Here is a tiny trained network, its code and every weight. The questions are about switching its units off for an input and a target symbol, where a switched-off unit gives its printed mean instead of its output.

import numpy as np


def w(rows, s, z=0):
    codes = np.array(rows[::2]) - 128.0
    scale = np.full(codes.shape[1], s)
    scale[-1] = z or s
    return codes * scale


def norm(h):
    return h / np.sqrt((h * h).mean(-1, keepdims=True) + 1e-5)


def f(y):
    return y / 2 * (1 + np.tanh(0.7978845608 * (y + 0.044715 * y**3)))


def softmax(a):
    e = np.exp(a - a.max(-1, keepdims=True))
    return e / e.sum(-1, keepdims=True)


def log_softmax(a):
    a = a - a.max(-1, keepdims=True)
    return a - np.log(np.exp(a).sum(-1, keepdims=True))


def net(x, mask):
    ids = ['ΞΠΣΨβη'.index(c) for c in x.split()]
    T = len(ids)
    res = E[ids] + P[:T]
    u = 0
    for l in range(2):
        q, k, v = (norm(res) @ M[l].T for M in (Q, K, V))
        z = softmax(np.where(np.tri(T) > 0, q @ k.T / 2**0.5, -1e9)) @ v
        res = res + np.where(mask[u], z, O[l][:, -1]) @ O[l][:, :-1]
        u += 1
        y = f(norm(res) @ A[l][:, :-1].T + A[l][:, -1])
        res = res + np.where(mask[u : u + 12], y, B[l][:, -1]) @ B[l][:, :-1]
        u += 12
    return log_softmax(norm(res)[-1] @ U[:, :-1].T + U[:, -1])


Q, K, V, O, A, B = {}, {}, {}, {}, {}, {}
E = w([
[204,179,106,250],'Ξ',
[61,124,173,223],'Π',
[80,90,147,173],'Σ',
[140,79,112,98],'Ψ',
[107,57,140,70],'β',
[173,91,197,102],'η',
],0.019)
P = w([
[165,231,126,133],'0',
[181,168,118,132],'1',
[133,65,164,99],'2',
[182,56,93,90],'3',
[125,2,140,154],'4',
[147,19,79,158],'5',
],0.0092)
Q[0] = w([
[201,3,104,163],'L0H0',
[37,54,101,222],'L0H0',
],0.0055)
K[0] = w([
[118,180,68,103],'L0H0',
[166,130,9,78],'L0H0',
],0.013)
V[0] = w([
[242,52,66,50],'L0H0',
[254,111,61,148],'L0H0',
],0.0074)
O[0] = w([
[200,89,157,143,253],'L0H0',
[158,66,184,4,217],'L0H0',
],0.011,0.0046)
A[0] = w([
[146,144,162,233,218],'L0N0',
[70,106,252,104,215],'L0N1',
[124,62,165,70,208],'L0N2',
[178,188,23,148,196],'L0N3',
[199,70,94,150,86],'L0N4',
[115,77,139,62,152],'L0N5',
[109,135,21,69,251],'L0N6',
[154,86,90,56,249],'L0N7',
[104,193,106,153,160],'L0N8',
[178,172,108,126,232],'L0N9',
[79,145,100,155,144],'L0N10',
[137,98,62,82,99],'L0N11',
],0.011,0.0019)
B[0] = w([
[191,166,114,129,168],'L0N0',
[156,237,36,155,206],'L0N1',
[208,156,106,188,254],'L0N2',
[42,119,145,116,143],'L0N3',
[82,132,178,154,207],'L0N4',
[122,168,98,178,206],'L0N5',
[78,247,160,253,139],'L0N6',
[77,193,163,221,210],'L0N7',
[158,103,172,207,139],'L0N8',
[14,176,54,134,134],'L0N9',
[140,187,206,90,135],'L0N10',
[160,190,97,167,147],'L0N11',
],0.0065,0.0091)
Q[1] = w([
[28,91,112,134],'L1H0',
[138,2,201,72],'L1H0',
],0.0085)
K[1] = w([
[244,159,188,213],'L1H0',
[201,188,2,202],'L1H0',
],0.008)
V[1] = w([
[89,1,167,188],'L1H0',
[255,105,114,57],'L1H0',
],0.0076)
O[1] = w([
[106,88,172,114,48],'L1H0',
[80,247,194,40,2],'L1H0',
],0.016,0.0021)
A[1] = w([
[119,136,143,197,232],'L1N0',
[197,128,62,92,121],'L1N1',
[208,199,133,184,91],'L1N2',
[86,91,127,68,2],'L1N3',
[168,53,117,231,231],'L1N4',
[173,115,137,2,101],'L1N5',
[55,200,135,186,157],'L1N6',
[80,21,111,69,195],'L1N7',
[233,89,144,143,83],'L1N8',
[163,115,183,164,80],'L1N9',
[89,224,173,144,188],'L1N10',
[100,132,185,13,176],'L1N11',
],0.0097,0.0039)
B[1] = w([
[207,199,182,48,185],'L1N0',
[73,181,80,164,135],'L1N1',
[106,157,74,74,174],'L1N2',
[79,210,46,140,119],'L1N3',
[173,115,178,103,250],'L1N4',
[200,79,194,148,138],'L1N5',
[138,152,125,72,142],'L1N6',
[225,95,170,92,129],'L1N7',
[124,150,130,176,171],'L1N8',
[185,138,60,133,149],'L1N9',
[124,151,197,133,153],'L1N10',
[118,63,192,254,149],'L1N11',
],0.0093,0.014)
U = w([
[183,44,109,163,123],'Ξ',
[143,158,86,61,38],'Π',
[202,175,111,150,254],'Σ',
[147,43,80,174,84],'Ψ',
[196,42,177,2,73],'β',
[64,109,214,68,186],'η',
],0.01,0.0012)

Each question gives the input, a string of symbols that net reads in full, and the target symbol t.
The units are the heads (2 rows each of Q, K, V and O) and the neurons (one row each of A and B). Each row of codes is followed by its name. A weight is (code - 128) times the scale printed after its matrix; where a second scale follows, it is the last column's (O, A, B and U).
mask holds one flag per unit, layer by layer, with each layer's heads first. A switched-off unit (its flag False) gives its mean, the last column of its rows in O or B, instead of its output. The means were averaged over made-up inputs and are rounded, as every weight is.
A unit's drop is (log p(t) with every unit on - log p(t) with that unit switched off) / (log p(t) with every unit on - log p(t) with every unit switched off).
The circuit of an input: a set's keep is (log p(t) with only the set's units on - log p(t) with every unit switched off) / (log p(t) with every unit on - log p(t) with every unit switched off). Starting from the 12 units with the biggest drops (on a tie, the unit counted first), units are removed one at a time, each time the one whose removal leaves the highest keep (on an exact tie, the one counted first), for as long as the keep stays at least 0.8.
units of the circuit, in order: the units of the circuit, biggest drop first
most important unit: the unit with the biggest drop
top k neurons: the k neurons with the biggest drops, biggest first
k most important neurons of layer l: the k neurons of layer l with the biggest drops, biggest first
drop when u is switched off: that unit's drop, to one decimal
input Ψ Ψ η, target η: most important unit	L0H0
input Ψ β β, target η: units of the circuit, in order	L1H0, L1N11
input Σ Σ Ξ, target Ψ: units of the circuit, in order	L0H0, L1H0
input Σ Ξ β, target Ψ: units of the circuit, in order	L0H0, L1H0, L0N1
input Σ β β, target Ξ: units of the circuit, in order	L0H0, L1H0
input Σ Σ Σ β, target Ψ: units of the circuit, in order	L0H0, L1H0
input Ξ β Ψ Σ η, target Σ: top 2 neurons	L0N1, L1N8
input β Σ β, target Σ: top 2 neurons	L0N0, L0N2
input Ψ η Π, target η: units of the circuit, in order	L1H0, L0H0
input Σ Σ Ψ Ξ, target Ψ: units of the circuit, in order	L0H0, L1H0, L0N2
input Ψ Σ Σ, target η: units of the circuit, in order	L0H0, L1H0
input Σ Σ Σ Ψ, target Ψ: top 2 neurons	L0N2, L0N1
input η Ξ Ψ Σ, target Π: 2 most important neurons of layer 0	L0N2, L0N1
input Ψ Ψ Ξ Ψ β, target η: units of the circuit, in order	L1H0
input Ξ η Σ Ψ, target Π: 3 most important neurons of layer 0	L0N0, L0N6, L0N7
input Ξ Σ Σ Σ Ψ, target Σ: 2 most important neurons of layer 0	L0N1, L0N2
input Ψ Ξ η, target η: drop when L1N11 is switched off	0.1
input Σ Σ Ψ Ψ, target Ψ: drop when L0H0 is switched off	2.3
input β Π Σ β, target Σ: drop when L0N7 is switched off	0.2
input Ψ Σ Ψ Ψ β Σ, target η: units of the circuit, in order	L1H0
input Ψ Σ Ξ, target η: drop when L0H0 is switched off	0.9
input β Ξ Σ Σ Π, target β: 2 most important neurons of layer 1	L1N4, L1N0
